Here is a tiny trained network, its code and every weight. The questions are about switching its units off for an input and a class, where a switched-off unit gives its printed mean instead of its output.

import numpy as np


def w(rows, s, z=0):
    codes = np.array(rows[::2]) - 128.0
    scale = np.full(codes.shape[1], s)
    scale[-1] = z or s
    return codes * scale


def norm(h):
    return h / np.sqrt((h * h).mean(-1, keepdims=True) + 1e-5)


def f(y):
    return y / 2 * (1 + np.tanh(0.7978845608 * (y + 0.044715 * y**3)))


def log_softmax(a):
    a = a - a.max(-1, keepdims=True)
    return a - np.log(np.exp(a).sum(-1, keepdims=True))


def net(x, mask):
    res = np.array(x, float).reshape(1, 7) / 4 @ E
    u = 0
    for l in range(2):
        y = f(norm(res) @ A[l][:, :-1].T + A[l][:, -1])
        res = res + np.where(mask[u : u + 14], y, B[l][:, -1]) @ B[l][:, :-1]
        u += 14
    return log_softmax(norm(res)[-1] @ U[:, :-1].T + U[:, -1])


A, B = {}, {}
E = w([
[119,117,127,128,118,158],'x0',
[126,129,127,131,132,128],'x1',
[83,93,4,71,129,87],'x2',
[157,59,118,181,146,114],'x3',
[63,99,166,136,135,102],'x4',
[114,161,102,181,57,113],'x5',
[134,125,132,121,119,120],'x6',
],0.004)
A[0] = w([
[63,106,14,110,161,125,77],'0.n0',
[154,77,160,61,193,142,83],'0.n1',
[63,252,137,78,128,137,101],'0.n2',
[73,219,138,67,117,134,83],'0.n3',
[86,210,120,93,119,130,78],'0.n4',
[162,64,163,50,200,136,83],'0.n5',
[164,47,93,227,155,100,76],'0.n6',
[162,68,103,217,148,125,77],'0.n7',
[157,52,104,202,149,107,59],'0.n8',
[8,108,165,167,155,97,105],'0.n9',
[103,169,87,234,25,82,79],'0.n10',
[11,97,187,132,96,54,106],'0.n11',
[121,107,126,117,145,132,3],'0.n12',
[253,186,47,122,104,158,80],'0.n13',
],0.0056,0.0034)
B[0] = w([
[114,102,119,209,92,98,223],'0.n0',
[60,167,108,110,121,168,174],'0.n1',
[105,34,163,99,99,141,198],'0.n2',
[128,68,156,87,101,132,164],'0.n3',
[130,96,152,72,124,113,138],'0.n4',
[47,182,112,101,123,180,194],'0.n5',
[115,53,164,54,90,152,205],'0.n6',
[120,110,166,78,90,136,177],'0.n7',
[130,84,155,50,111,133,164],'0.n8',
[197,138,78,122,148,191,186],'0.n9',
[5,194,143,65,215,153,252],'0.n10',
[220,117,84,117,178,178,206],'0.n11',
[152,190,129,34,170,97,68],'0.n12',
[191,79,83,120,201,209,223],'0.n13',
],0.013,0.0022)
A[1] = w([
[94,104,137,164,135,129,131],'1.n0',
[107,76,140,119,190,121,157],'1.n1',
[131,142,75,144,85,41,30],'1.n2',
[122,145,131,198,146,107,183],'1.n3',
[80,195,128,104,160,110,2],'1.n4',
[153,114,162,51,74,93,26],'1.n5',
[148,174,200,187,102,92,48],'1.n6',
[150,173,98,129,5,183,110],'1.n7',
[136,122,137,95,125,123,106],'1.n8',
[139,92,152,187,104,115,190],'1.n9',
[208,158,88,101,147,134,27],'1.n10',
[140,147,155,110,135,150,119],'1.n11',
[108,140,132,128,130,126,65],'1.n12',
[160,149,185,159,119,134,63],'1.n13',
],0.013,0.0015)
B[1] = w([
[193,168,171,98,136,146,175],'1.n0',
[161,189,183,157,119,69,252],'1.n1',
[201,202,105,186,33,114,156],'1.n2',
[133,99,229,121,91,83,156],'1.n3',
[43,211,102,116,194,114,201],'1.n4',
[106,41,216,121,94,92,199],'1.n5',
[186,199,120,247,46,98,180],'1.n6',
[161,164,214,146,179,26,154],'1.n7',
[92,100,128,200,120,114,147],'1.n8',
[78,212,179,135,178,132,184],'1.n9',
[205,117,150,156,228,121,168],'1.n10',
[107,86,40,163,115,21,195],'1.n11',
[125,134,105,138,153,135,129],'1.n12',
[153,147,47,89,38,119,185],'1.n13',
],0.012,0.0039)
U = w([
[190,216,106,205,10,96,109],'0',
[84,2,212,67,67,122,94],'1',
[7,220,57,80,184,164,86],'2',
[140,141,186,151,180,116,253],'3',
[244,77,65,128,213,193,66],'4',
],0.0075,0.0052)

Each question gives the input, the list of numbers given to net, and the class t.
The units are the neurons (one row each of A and B). Each row of codes is followed by its name. A weight is (code - 128) times the scale printed after its matrix; where a second scale follows, it is the last column's (A, B and U).
mask holds one flag per neuron, layer by layer. A switched-off neuron (its flag False) gives its mean, the last column of its row in B, instead of its output. The means were averaged over made-up inputs and are rounded, as every weight is.
A unit's drop is (log p(t) with every unit on - log p(t) with that unit switched off) / (log p(t) with every unit on - log p(t) with every unit switched off).
The circuit of an input: a set's keep is (log p(t) with only the set's units on - log p(t) with every unit switched off) / (log p(t) with every unit on - log p(t) with every unit switched off). Starting from the 12 units with the biggest drops (on a tie, the unit counted first), units are removed one at a time, each time the one whose removal leaves the highest keep (on an exact tie, the one counted first), for as long as the keep stays at least 0.8.
units of the circuit, in order: the units of the circuit, biggest drop first
unit that matters most: the unit with the biggest drop
k most important neurons: the k neurons with the biggest drops, biggest first
k most important neurons of layer l: the k neurons of layer l with the biggest drops, biggest first
input [-7,-4,3,2,4,3,-2], class 4: 2 most important neurons => [0.n11, 0.n9]
input [0,-1,6,-6,4,4,2], class 0: unit that matters most => 0.n0
input [-4,7,2,-7,-8,-4,-1], class 4: 2 most important neurons => [0.n13, 0.n6]
input [-5,7,8,8,-2,-8,6], class 0: 4 most important neurons => [0.n10, 0.n0, 0.n2, 1.n2]
input [-7,-6,-6,-2,-2,8,-3], class 2: 3 most important neurons => [0.n10, 1.n4, 0.n0]
input [-8,3,8,-5,7,-8,8], class 0: 3 most important neurons => [0.n0, 0.n10, 0.n13]
input [-2,1,-4,-6,-7,-6,1], class 4: 4 most important neurons => [0.n13, 0.n10, 0.n6, 0.n7]
input [-7,3,3,5,8,-1,3], class 4: 2 most important neurons => [0.n11, 0.n9]
input [7,-1,5,-7,-8,-4,2], class 4: 2 most important neurons of layer 1 => [1.n5, 1.n3]
input [-4,-4,8,-1,2,5,-4], class 0: 2 most important neurons => [1.n2, 0.n0]
input [1,7,5,-4,7,3,-3], class 4: 2 most important neurons => [0.n11, 0.n9]
input [7,3,8,-7,-7,-6,1], class 0: units of the circuit, in order => [0.n0, 0.n10]
input [6,-5,-3,-6,4,-7,-6], class 2: 3 most important neurons of layer 0 => [0.n5, 0.n1, 0.n6]
input [-6,2,1,1,-8,-8,-3], class 2: units of the circuit, in order => [0.n5]
input [0,3,-1,-7,6,1,7], class 1: 3 most important neurons of layer 0 => [0.n2, 0.n3, 0.n13]
input [-5,5,-4,-7,8,2,7], class 4: 2 most important neurons of layer 0 => [0.n11, 0.n9]
input [-6,-1,-2,-2,4,5,-4], class 2: 2 most important neurons => [0.n10, 0.n13]
input [-4,-4,1,3,-6,-3,-3], class 4: 2 most important neurons of layer 0 => [0.n13, 0.n10]
input [0,8,8,6,-2,-8,-2], class 0: 2 most important neurons of layer 1 => [1.n2, 1.n4]
input [7,5,-5,7,2,3,-7], class 1: unit that matters most => 0.n6
input [3,4,-7,8,1,-1,3], class 1: 3 most important neurons => [0.n6, 0.n8, 1.n5]
input [-7,8,5,8,2,-8,6], class 1: 2 most important neurons of layer 0 => [0.n6, 0.n10]
